Look-ups in named tables: a row name and a column name give one cell, copied from the table.

Miv:
        Laman  Lelameb    Per    Kek
Zeg     -2.46     5.79   3.22  -3.63
Zifal   -9.14    -2.78  -2.63   2.63
Remik   -3.39     0.40   8.50  -8.39
Tavi    -3.30     4.15   7.09  -5.59
Mogo     7.22     2.21  -6.01   3.78
Guraz   -1.56     2.28  -1.44  -0.71
Nitifi  -3.13     5.53   4.58  -4.28
Tani    -2.99    -0.60  -1.83   0.40
Bib     -1.45     4.15  -1.47  -0.66
Fuful   -2.59     5.35   4.63  -3.65
Gigam   -2.87     7.10   5.07  -3.90

Tavi, Kek: -5.59
Zeg, Laman: -2.46
Zeg, Lelameb: 5.79
Remik, Lelameb: 0.40
Nitifi, Kek: -4.28
Mogo, Kek: 3.78
Zeg, Per: 3.22
Nitifi, Per: 4.58
Zifal, Laman: -9.14
Gigam, Kek: -3.90
Row with the largest Laman: Mogo

Dadi:
|  | Butezu | Petafu | Baz | Lemata | Militud | Veba | Fimimom | Buz | Vezuput | Sero |
|---|---|---|---|---|---|---|---|---|---|---|
| Bani | 7.651 | 8.007 | 3.058 | 1.538 | 8.692 | 5.431 | 8.449 | 9.662 | 3.499 | 8.462 |
| Mikef | 6.215 | 5.521 | 2.300 | 0.983 | 2.201 | 4.576 | 5.712 | 9.694 | 0.608 | 4.657 |
| Zita | 6.958 | 6.904 | 2.555 | 2.439 | 5.609 | 4.816 | 7.154 | 9.777 | 2.704 | 6.589 |

What is the Baz of Bani in Dadi?
3.058
What is the Buz of Bani in Dadi?
9.662
What is the Lemata of Bani in Dadi?
1.538
What is the Petafu of Zita in Dadi?
6.904
What is the Veba of Zita in Dadi?
4.816
What is the Petafu of Bani in Dadi?
8.007
What is the Fimimom of Bani in Dadi?
8.449
What is the Veba of Bani in Dadi?
5.431
What is the Butezu of Bani in Dadi?
7.651
What is the Baz of Zita in Dadi?
2.555
What is the Militud of Zita in Dadi?
5.609
What is the Militud of Mikef in Dadi?
2.201

Midin:
|  | Fipe | Pupuf | Kep | Pafas |
|---|---|---|---|---|
| Fis | 62 | 31 | 40 | 16 |
| Kat | 97 | 73 | 80 | 51 |
| Vubade | -1 | -17 | -15 | -14 |
| Gep | -78 | -78 | -76 | -47 |

Kat, Kep: 80
Vubade, Kep: -15
Fis, Fipe: 62
Kat, Pupuf: 73
Kat, Fipe: 97
Kat, Pafas: 51
Vubade, Fipe: -1
Gep, Fipe: -78
Fis, Kep: 40
Vubade, Pafas: -14
Fis, Pafas: 16
Gep, Pupuf: -78

Zuvo =
	Kog	Nulufe	Sodi	Gopavip
Lidiva	117	113	202	121
Kiz	110	120	126	107
Lus	108	116	101	102
Beresu	118	115	136	126
Mab	122	116	55	127
Mis	125	117	131	126
Lemi	117	116	160	121
Sir	109	113	73	110
Nezabav	108	113	148	109
Rezugiv	119	116	166	122
Nefo	109	115	174	115

Nezabav, Kog: 108
Beresu, Nulufe: 115
Kiz, Gopavip: 107
Nefo, Gopavip: 115
Nefo, Kog: 109
Rezugiv, Sodi: 166
Nezabav, Gopavip: 109
Sir, Kog: 109
Mis, Sodi: 131
Lidiva, Kog: 117

Tidazi
         Lunupe  Sikefe  Lebovum  Balu  Pomos  Nonoku  Sini
Zepase       87     138      167   128     97     139   104
Baras       180      15       70   103    106     108   193
Kofa        157     124       32   102     53      90    90
Pesu        200     114       30   110     92      84   105
Fer         144      27       78    96     68     110   165
Bokek       188     158      136   149    182     119   115
Nul         109      59      103   100     54     118   137
Sodufot     203      25       86   117    159     116   213
Pivuk       220     121       52   125    137      90   116
Famo         88     100      138   112     66     130   115
Lal         216     139       93   139    169     104   119
Kan         148     167      168   149    168     134   107
Dem         110     160      179   142    136     140   102
Dag         106     146       60   105     33     105    75

Kofa, Sini -> 90
Fer, Pomos -> 68
Dem, Sini -> 102
Zepase, Balu -> 128
Baras, Sini -> 193
Famo, Sini -> 115
Kan, Nonoku -> 134
Baras, Nonoku -> 108
Lal, Lebovum -> 93
Baras, Pomos -> 106
Row with the largest Lebovum: Dem

Pil:
,Leruvak,Bop,Zepat,Puziv
Pubopi,157,135,98,50
Zuvifug,179,159,141,189
Tis,76,114,29,88
Vumogaf,249,199,136,141
Gep,81,70,189,55
Bopup,190,70,104,189
Ras,168,147,18,64
Kig,249,139,88,184
Lub,195,82,98,117
Motuzig,211,98,189,50
Zerorir,76,199,146,122
Femoke,174,175,18,132

What is the Puziv of Motuzig in Pil?
50
What is the Puziv of Lub in Pil?
117
What is the Bop of Lub in Pil?
82
What is the Zepat of Motuzig in Pil?
189
What is the Puziv of Zerorir in Pil?
122
What is the Leruvak of Gep in Pil?
81
What is the Zepat of Kig in Pil?
88
What is the Zepat of Bopup in Pil?
104
What is the Puziv of Gep in Pil?
55
What is the Bop of Bopup in Pil?
70
What is the Leruvak of Zuvifug in Pil?
179
What is the Leruvak of Vumogaf in Pil?
249

